Below is a small trained network, with its code and all its weights. Each question gives an input and a class and asks what happens when units are switched off, that is, made to give their printed mean instead of their output.

import numpy as np


def w(rows, s, z=0):
    codes = np.array(rows[::2]) - 128.0
    scale = np.full(codes.shape[1], s)
    scale[-1] = z or s
    return codes * scale


def f(y):
    return np.maximum(y, 0)


def log_softmax(a):
    a = a - a.max(-1, keepdims=True)
    return a - np.log(np.exp(a).sum(-1, keepdims=True))


def net(x, mask):
    res = np.array(x, float).reshape(1, 2) / 4 @ E
    y = f(res @ A[0][:, :-1].T + A[0][:, -1])
    res = res + np.where(mask, y, B[0][:, -1]) @ B[0][:, :-1]
    return log_softmax(res[-1] @ U[:, :-1].T + U[:, -1])


A, B = {}, {}
E = w([
[53,25,44,131,101,65,169,164,169],'x0',
[70,154,74,21,83,186,196,120,9],'x1',
],0.014)
A[0] = w([
[70,146,104,80,121,162,117,139,46,66],'n1',
[79,93,38,109,137,51,103,163,185,170],'n2',
[145,153,108,147,112,144,185,92,97,162],'n3',
[192,225,176,124,66,145,64,63,142,104],'n4',
[80,57,51,174,79,87,126,143,143,93],'n5',
[115,191,141,115,114,164,101,186,158,253],'n6',
[61,29,89,137,120,126,225,180,133,154],'n7',
[203,205,136,76,161,174,95,121,127,167],'n8',
[80,136,87,62,114,224,181,134,86,80],'n9',
[169,254,96,164,130,154,124,105,116,85],'n10',
[131,179,75,137,69,97,145,92,99,240],'n11',
[100,186,95,15,70,124,181,124,98,177],'n12',
[168,143,127,190,178,71,65,137,189,164],'n13',
],0.0099,0.012)
B[0] = w([
[57,180,82,111,150,86,50,208,161,187],'n1',
[101,170,167,134,100,159,153,24,190,235],'n2',
[129,157,98,128,116,64,130,145,105,171],'n3',
[103,173,125,68,189,109,127,57,224,213],'n4',
[116,116,136,94,176,170,95,58,203,208],'n5',
[236,101,130,110,97,94,194,23,60,212],'n6',
[130,78,136,114,120,139,129,40,171,236],'n7',
[111,156,173,83,150,142,127,12,146,219],'n8',
[54,173,54,130,167,138,75,185,242,211],'n9',
[36,127,175,70,204,143,62,63,204,179],'n10',
[205,110,111,149,25,18,253,122,71,205],'n11',
[75,228,152,174,111,105,145,130,140,239],'n12',
[53,198,67,255,105,29,146,225,105,253],'n13',
],0.0091,0.018)
U = w([
[122,121,152,46,159,153,72,45,229,57],'0',
[98,210,69,152,137,79,73,205,174,94],'1',
[184,141,126,132,67,72,234,67,72,255],'2',
[145,76,146,109,126,111,71,136,110,92],'3',
[164,142,117,116,126,111,130,249,91,83],'4',
[153,106,129,115,142,181,92,162,137,94],'5',
[193,73,168,110,87,145,125,177,105,96],'6',
[181,121,121,128,117,176,94,152,99,90],'7',
],0.011,0.0071)

Each question gives the input, the list of numbers given to net, and the class t.
The units are the neurons (one row each of A and B). Each row of codes is followed by its name. A weight is (code - 128) times the scale printed after its matrix; where a second scale follows, it is the last column's (A, B and U).
mask holds one flag per neuron, in row order. A switched-off neuron (its flag False) gives its mean, the last column of its row in B, instead of its output. The means were averaged over made-up inputs and are rounded, as every weight is.
A unit's drop is (log p(t) with every unit on - log p(t) with that unit switched off) / (log p(t) with every unit on - log p(t) with every unit switched off).
The circuit of an input: a set's keep is (log p(t) with only the set's units on - log p(t) with every unit switched off) / (log p(t) with every unit on - log p(t) with every unit switched off). Starting from the 12 units with the biggest drops (on a tie, the unit counted first), units are removed one at a time, each time the one whose removal leaves the highest keep (on an exact tie, the one counted first), for as long as the keep stays at least 0.8.
circuit, biggest first: the units of the circuit, biggest drop first
k most important neurons: the k neurons with the biggest drops, biggest first
drop when u is switched off: that unit's drop, to one decimal
input [3,-2], class 2: circuit, biggest first -> [n9]
input [7,7], class 0: 3 most important neurons -> [n7 n13 n5]
input [-3,-3], class 2: circuit, biggest first -> [n9 n5]
input [3,4], class 1: 4 most important neurons -> [n9 n1 n8 n12]
input [4,5], class 1: 2 most important neurons -> [n9 n12]
input [5,5], class 0: 3 most important neurons -> [n13 n7 n5]
input [8,-6], class 0: 2 most important neurons -> [n5 n2]
input [7,5], class 0: 2 most important neurons -> [n7 n13]
input [-2,4], class 1: 3 most important neurons -> [n9 n1 n7]
input [1,-4], class 1: 2 most important neurons -> [n11 n13]
input [3,-4], class 1: 3 most important neurons -> [n13 n11 n8]
input [6,5], class 0: 2 most important neurons -> [n7 n13]
input [3,0], class 2: drop when n9 is switched off -> 0.9
input [1,-7], class 1: drop when n1 is switched off -> 0.0
input [-4,5], class 1: circuit, biggest first -> [n1]
input [-2,-6], class 1: drop when n13 is switched off -> 0.6
